Table B holds the same points as the rows below and some others, measured another way and shuffled. Each row below is followed by which row of B it is.
B:
1: [ -63  170 -152   42  -49   50 -133 -193  125  146 -152  151   27   61
 -128    1 -201  193    6   59   44   -3  -98  144 -168 -127   50]
2: [  -1   -5  159  302   24   76 -289  -22  130 -279   78  -72  114  122
  -50  -53 -315  285  -33   33 -102  -39  -83   55  -85   70  203]
3: [ -10    0  170  355   21   96 -271  -12   59 -270  -18  -86  149   86
  -96  -26 -310  313 -121   -3 -173  -31 -118   79  -71  161  229]
4: [ -33  235 -178 -242   45 -219  -93 -100  128   82   76  123  -68   72
  150  -18  -57  -80  225   69  248    7   92   84   -9 -295 -128]
5: [ -28 -161 -135   99  -58  295  -30  -69  104  119  -37  140 -156 -171
 -115   82 -157   21   40   72   38  -20 -127  -86 -103    2  -87]
6: [ -34  -85  101  284   24   95  121  102 -443 -210 -233  -85   98 -312
  -44  223   33  110 -285  -72 -213   90 -115   -2  192  607   73]
7: [  38 -295  231  376   32  240 -128  127  -43 -395  165 -123    0 -149
    6   69 -202  153  -58   34 -135  -20  -95 -154   61  351  104]
8: [  11 -113   78   50   87  -40   27  156 -178 -250  103  -85  -61 -207
  173  123   22 -124   12  -22    3   29   37  -96  213  254  -92]
9: [ -10  -84   46   97   59    6   95  120 -292 -188  -43  -60  -18 -269
   92  172   52  -60  -86  -36  -46   60  -11  -56  212  372  -60]
10: [ -65  136 -249  -68  -30   55 -148 -149  241  291 -154  169  -77   50
 -122  -12 -198  -17   45    5   60  -52  -87  124 -177 -289  -79]
11: [ -45   83   18  235  -10   76 -169  -66   12  -51 -179    3  116   30
 -139   28 -224  232 -147  -25 -143   -6 -133  137  -83  110  145]
12: [  15 -110   90   57   85  -44   52  147 -222 -279  111  -85  -47 -223
  187  138   40  -91   24   -2   21   44   42 -102  224  297  -82]
13: [  -4  105   30   80   25  -39 -275  -96  242 -148  161   37   36  180
   39  -92 -273  205  152  100   94  -36   -5   65 -119 -186   95]
14: [ -31   58 -120   41  -14   90 -255 -119  327  113    0  104  -52  119
  -95  -69 -297   77   87   41   45  -76  -82   77 -198 -281   -3]
15: [ -52  264  -45  -41   77 -248  -26    2 -194  -47 -185  -26  115  -19
   81   82    5   -4  -92  -77  -22   51   31  186  124  112    4]
16: [ -51  252  -97 -100   70 -235  -34  -14 -114   21 -159   13   53  -13
   81   64   -3  -55  -39  -66   25   33   38  167   93    3  -45]
17: [  -9  -70   10   10   84  -57  123  151 -304 -152  -40  -59  -53 -289
  144  187  104 -172  -66  -64  -21   57   28  -58  250  332 -131]
18: [ -67  134 -202   25  -29   82 -171 -130  208  267 -229  127  -22   50
 -180   -3 -228   35  -59  -41  -40  -53 -126  161 -182 -204  -21]
19: [ -50  301 -155 -243  103 -346   24   16 -150   71 -148   22   10  -41
  170   85   84 -205   14  -93   89   46   97  171  158  -50 -151]
20: [ -39 -136   17  266    0  191   99   88 -325  -72 -267  -39   22 -326
 -108  213   -8   31 -284  -90 -220   49 -151  -17  124  499   11]
21: [ -39  112   35  224    9   26 -204  -59   35  -92 -133  -16  128   73
 -106   -2 -237  230 -123  -21 -123  -12 -105  145  -78   73  157]
22: [  -8  -69  -29  -34   70  -47   97  109 -214 -103    5  -19  -87 -254
  147  157   78 -170    8  -22   38   47   35  -72  202  223 -149]
23: [   3 -224   92  294   -8  259  -53   43  -68 -192   20  -23  -30 -191
  -65  104 -160  134  -70   35 -101    1 -123 -105   19  297   53]
24: [ -50  276 -222 -268   57 -253  -53  -78   78  169  -55  115  -53   43
  118   13  -18 -146  138   -2  189    7   81  143   14 -273 -152]
25: [ -50  180 -115   -5   14  -60 -176  -97  140   93 -108   73   26   87
  -44  -21 -192   59    7  -17   18  -27  -42  156  -94 -164    5]
26: [ -45   86  105  355  -19   99 -157  -76 -103 -174 -197  -33  201   15
 -162   48 -235  383 -218   -3 -195   22 -153  143  -66  276  253]
27: [  -5 -262  191  513  -34  366  -83   47 -152 -286  -92  -78   83 -203
 -191  125 -226  314 -244    8 -269    9 -218  -75   -5  510  201]
28: [ -17  185   83   69   69 -198  -70    0 -181 -261   -4  -52  143    8
  125   50  -50  159  -16   12   21   65   37  109  115  180   95]
29: [ -44  262  -99 -136   55 -249  -19  -63  -99  -14  -57   57   43    5
  129   58    5    4   70   16  135   55   66  134   76  -38  -48]
30: [ -39    4 -189 -127   16    1  136   -5 -140  124  -94  116 -139 -245
   62  156   77 -178   40   13  110   48   -2  -30  102   74 -208]
31: [ -47  252   -2    4   83 -250  -23   21 -239 -109 -185  -51  138  -34
   80   94    8   34 -120  -84  -49   64   25  180  145  181   35]
32: [   1 -177   72  236   -8  206  -42   23  -67 -190   53   -3  -32 -169
  -28   92 -138  131  -24   64  -39   17  -91 -100   21  254   35]
33: [ -69  266 -230 -209   44 -205   10  -62  -51  206 -206  101  -23  -41
   53   75   23 -147    8  -57   93   28   28  165   46 -124 -143]
34: [  37 -194    6   -3   50   94 -112   56  185 -154  320   25 -195  -80
  149    7 -136 -105  250  108  166  -45   38 -179   21  -99 -138]
35: [ -77  266 -222 -174   42 -194   50  -42 -145  209 -295   89    9  -92
   22  113   51 -135  -74  -93   30   42    6  185   77  -14 -126]
36: [ -44  210 -158 -170   58 -186  -87  -50   74  100  -47   74  -35   38
   87   12  -66 -105   93  -14  117   -9   42  120   14 -196 -109]
37: [ -13   34    3  111   35   22 -261  -12  222  -58   29  -12    7  101
  -31  -54 -265   59   18  -14  -41  -69  -55   68  -91 -129   42]
38: [  -4   35  144  278   21   55 -293  -40  135 -253   63  -57  122  136
  -49  -56 -313  297  -22   36  -87  -36  -79   76  -94   42  202]
39: [  32 -132  129   47  127  -97   22  217 -213 -334  159 -143  -54 -216
  242  125   48 -169   21  -39   -2   27   75 -113  280  293 -103]
40: [ -62  132 -113  145  -77  146 -126 -221   81   96 -165  161   57   34
 -182   19 -233  312  -29   91   15   16 -144  124 -193  -29  117]
41: [  23 -222  125  238   21  196 -140   50   70 -271  190  -37  -59  -91
   20   31 -201  107   53   75  -19  -27  -63 -129    1  152   40]
42: [ -44  177   42  119   63 -147   -5   31 -297 -151 -221  -68  164  -83
   25  123  -10  103 -194  -85 -123   71  -27  155  144  314   85]
43: [ -57  227    2   75   75 -199  -24   41 -268  -78 -290  -76  161  -60
   10  110  -11   32 -220 -140 -148   50  -23  204  140  254   55]
44: [  11 -185  -11   63   29  135  -68   59   89  -91  154   20 -151 -139
   58   55 -124  -87  105   44   59  -31  -25 -130   29   22 -109]
45: [ -19  100   76  182    6   -2 -169  -92    6 -205   32   11  114   66
   -8   -3 -202  301   12   81   13   25  -46   75  -52   82  158]
46: [  23 -260   81  228   11  243 -111   66   71 -201  154  -25  -98 -139
   -4   54 -190   45   37   58  -34  -33  -86 -151    6  149   -8]
47: [ -52  144 -150   33  -55   78 -180 -207  223  130  -58  165   -9  101
 -112  -31 -249  203   84   98   93  -23  -88  108 -208 -216   44]
48: [ -38  120 -156  -19  -39   61 -220 -196  329  129   43  174  -56  137
  -69  -77 -272  142  172  118  151  -45  -55   77 -218 -332    0]
49: [   1 -212  114  287   21  203  -28  101 -145 -222  -18  -72  -10 -219
  -34  126 -113   68 -130  -18 -147    5 -107  -90   85  369   34]
50: [  25 -114   58  -19  109  -80    7  169 -109 -239  173  -84 -100 -181
  224   98   20 -197   85  -10   58   10   77 -116  218  156 -142]
51: [ -54  269  -65  -71   93 -275  -26   36 -181   -3 -218  -37   95  -26
   81   82   17  -84 -114 -127  -45   36   34  197  141   84  -38]
52: [ -70  274  -68   18   16 -156   13  -95 -241  -12 -242   50  142  -44
   -1  104  -11  158 -114  -15   -6   86  -22  190   61  172   62]
53: [ -25  206   10  -29   92 -240 -105   26  -77 -137  -29  -51   88   37
  131   29  -55    4   -4  -45   16   19   59  131  107   29   12]
54: [ -80  295 -254 -213    5 -171   35 -148  -53  224 -188  167  -20  -31
   27   72   11  -35   58   18  165   53   19  162   -7 -138 -111]
55: [ -59  275 -203 -189   19 -179  -27 -138   12  146  -93  147  -13   20
   61   34  -28   -6  109   44  181   40   36  143  -14 -175  -85]
56: [ -17   65  -95   -7    6   32 -258 -112  346   45  113   95  -67  139
   -8  -87 -275   57  176   78  119  -71  -26   44 -167 -321  -15]
57: [  22  -67   70  -27  109 -130   36  153 -173 -274  175  -83  -66 -178
  255  106   55 -154   87    2   81   38   98 -100  246  195 -117]
58: [ -45  243  -70 -116   92 -282    1   28 -183  -31 -137  -18   60  -45
  135   86   44  -95  -37  -79   31   52   67  148  158   61  -68]
59: [ -19  190   -1  -70  122 -273 -140   82  -11  -99  -27  -84   47   52
  147   10  -65 -126   -9 -103   -8  -14   70  132  118  -42  -51]
60: [ -32   56   54  242   10   66 -196  -40   33 -113 -112  -23  110   42
 -109    9 -241  221 -123  -23 -134  -18 -113  111  -69  106  147]
61: [ -31   35  -31  186  -14  127 -262  -88  240   16  -59   44   24   99
 -139  -49 -313  167  -25   13  -67  -62 -126   93 -178 -111   90]
62: [ -36  230 -139 -153   68 -211 -107  -37   72   76  -60   51   -9   58
   84    6  -71  -96   66  -33   97   -6   49  141   16 -185  -92]
63: [  17 -222  137  277   14  204  -92   59  -28 -278  133  -48  -30 -140
    4   67 -169  138   -3   65  -57   -5  -84 -127   31  262   61]
64: [ -55  233  -96  -88   90 -245  -21   52 -151   42 -226  -32   56  -46
   77   84   17 -145 -112 -140  -48   25   27  184  131   53  -75]
65: [ -68  273 -199 -154    4 -151   11 -145  -56  146 -147  153    7  -17
   33   65   -9   27   57   39  150   54   10  146   -3  -95  -64]
66: [ -28   29  -56  112    0   99 -307  -76  345   49    5   47  -21  138
 -109  -87 -334   83   36    4  -34  -95  -97   86 -189 -244   42]
67: [ -19  196   24  -32  104 -254 -143   56  -25 -142   -6  -69   79   65
  137    6  -82  -35    0  -66   -1    2   60  133   96  -13    1]
68: [ -52  107  -42  224  -69  158 -163 -197   81    7 -138  118   96   60
 -187    2 -266  372  -58   89  -33    6 -151  119 -191   21  174]
69: [ -25 -249   43  394  -65  402  -17   -8 -106  -81 -154   23  -11 -250
 -216  142 -186  214 -198   14 -196    6 -225  -77  -48  388   90]
70: [ -25 -169  -85  160  -59  311  -63  -86  115   47    6  124 -120 -141
 -130   61 -194  111   34   94   21  -20 -142  -85 -124   33  -21]
71: [  38 -134  139   49  112  -80    6  178 -169 -367  230 -115  -58 -181
  249  102   23 -110   86   18   54   34   87 -134  246  254  -78]
72: [ -65  237 -196 -129   25 -139  -36  -81   -8  179 -200   98   -1  -13
    3   52  -43  -62  -13  -39   57   15  -10  171   -6 -110  -88]

[ -42  284 -174  882 -322 -134  194  105  229  233  481  -14 -298  107
 -480   50  -39  341 -320  421 -414 -177   -5  499  507  259   25]
34
[ 286 -294 -367  297 -234  -54  333 -425 -146  301  169   -1 -108 -294
  101  477   92  -19 -430 -118    7  -30   85  -71  222   95  103]
49
[ 464 -520 -432  277 -106  -11  504 -439 -104  259   77  286  -18 -175
  108  720  -48  -66 -403 -207   63   12 -157 -129  153   78  236]
42
[  83   33  -70  584 -450 -240   61  -73  -25  373  388 -171 -488 -205
  -77  159  303   59 -495  121 -264 -160  224  174  382  213  -58]
66
[ 194  -83  208  183 -317 -383  -83  200 -121  318  231  -32 -561 -211
  201   99  372 -188 -372  -84 -266  -64   84 -102   20  148  -91]
70
[ 355 -260 -206  442  -81 -135  396   -1   75  207  191  384 -165   75
 -119  483 -112   41 -280   11 -198  -26 -314   71  153  148  204]
64
[ -98 -127 -170 -417  366  382  141 -116   40 -390 -103  101  690   16
  135   73 -205   90  191 -173  277  111 -309 -102 -229 -160   26]
31
[ 266 -155  167  114 -252 -386  -15  173 -147  311  179   50 -505 -212
  234  162  305 -222 -333 -144 -242  -26   17 -173  -49  119  -52]
1
[-286  404  186   -9  206   48 -111  536  236 -288  183   44  211  242
 -195 -393 -183  207  271  235 -241   28 -298  211 -147    4 -110]
4
[ 145 -137  191 -377  -93 -250 -146   98 -266  144   27 -127 -229 -371
  491    6  315 -315 -153 -306  -43   79  101 -403 -305  -15 -136]
40
[-285  251  120 -180  256  170  -90  348  179 -361   81   17  379  160
  -68 -294 -136  168  244   97  -54   43 -279  117 -182  -59  -95]
62
[  60  130 -125  531 -231 -163  158   70   74  216  346   -1 -248  -25
 -206   92   10  154 -268  214 -306  -91  -10  221  272  176   18]
44
[  -9  -55 -197 -238  -21   80   61 -268 -187   24   54 -228  205 -356
  271   53   54  -48  -89 -171  122   63  137 -213  -83  -67  -62]
23
[-183 -299 -107 -766  125  428 -132 -523 -261 -318 -185 -384  587 -451
  592   53  329 -119  -85 -509  606   72  195 -389 -210 -261 -171]
27
[-321  -41 -325 -429   73  509  -15 -606 -140 -290  -33 -472  686 -382
  283  -28  122  128  -63 -223  484   19  259 -112   24 -195 -148]
3
[ 186  -79 -440  786 -188   26  488 -216  178  221  334  215  -61   81
 -388  451 -199  292 -354  241 -210 -119 -177  362  469  199  207]
59
[ 481 -521 -387  316 -120  -49  506 -376  -80  271   87  339  -76 -127
   79  726  -38  -63 -404 -191   18   -3 -201 -104  155  107  245]
43
[ 216 -180 -312   65   67   37  343 -168  -37   74   69  183  182  -89
   43  328 -211   18  -82  -66  -19   78 -198  -77  -31   18  142]
9
[ 188  -82 -462  519  -64   62  471 -248   92  154  239  183  112    4
 -258  396 -272  216 -213  144 -125  -31 -176  199  298  117  190]
12
[ 199 -181 -391  531 -356  -45  323 -436  -66  336  279  -77 -194 -258
  -53  434  122  102 -510    7  -55 -120  153  106  414  158   80]
63
[ 123 -105 -248  -79  206   97  287  -49   -1  -68   32  192  329  -27
   48  199 -278   34   71  -56   -1  112 -287  -97 -151  -37  111]
51
[-489  362  498 -396  113   93 -505  517  106 -410  101 -271  166   49
  141 -588  289   70  166    6  -15  -24  -35   53 -235  -82 -335]
48
[-441   51 -287 -333  148  596  -39 -486    1 -420    6 -419  767 -209
  115 -113   61  271   11 -115  452   -6  142   53   87 -183 -136]
7
[  85   20  220 -220  151 -174  -30  448    0  -59   56  201  -21   37
  156  -73  -48 -131  123  -60 -204  104 -315 -161 -351   -5  -37]
65
[-188  163 -500  121  237  409  344 -261  163 -238  122   -2  688   56
 -269   51 -474  374  151  195   77   55 -212  231  127  -53  107]
39
[ -20   21  -74 -213  254  119  124  126   48 -190   11  127  359   41
   50  -10 -231   48  176  -30  -14  107 -292  -75 -218  -69   27]
16
[-353  277 -214   25  289  417  125   34  252 -401  121   -6  664  193
 -274 -194 -352  393  242  227   34   11 -273  298   51  -70   -9]
50
[  38  159   -2  269   -5 -152  112  294  114   63  240  141  -94   89
 -146  -16 -144   93  -13  178 -311   -1 -224  120    5  104   28]
36
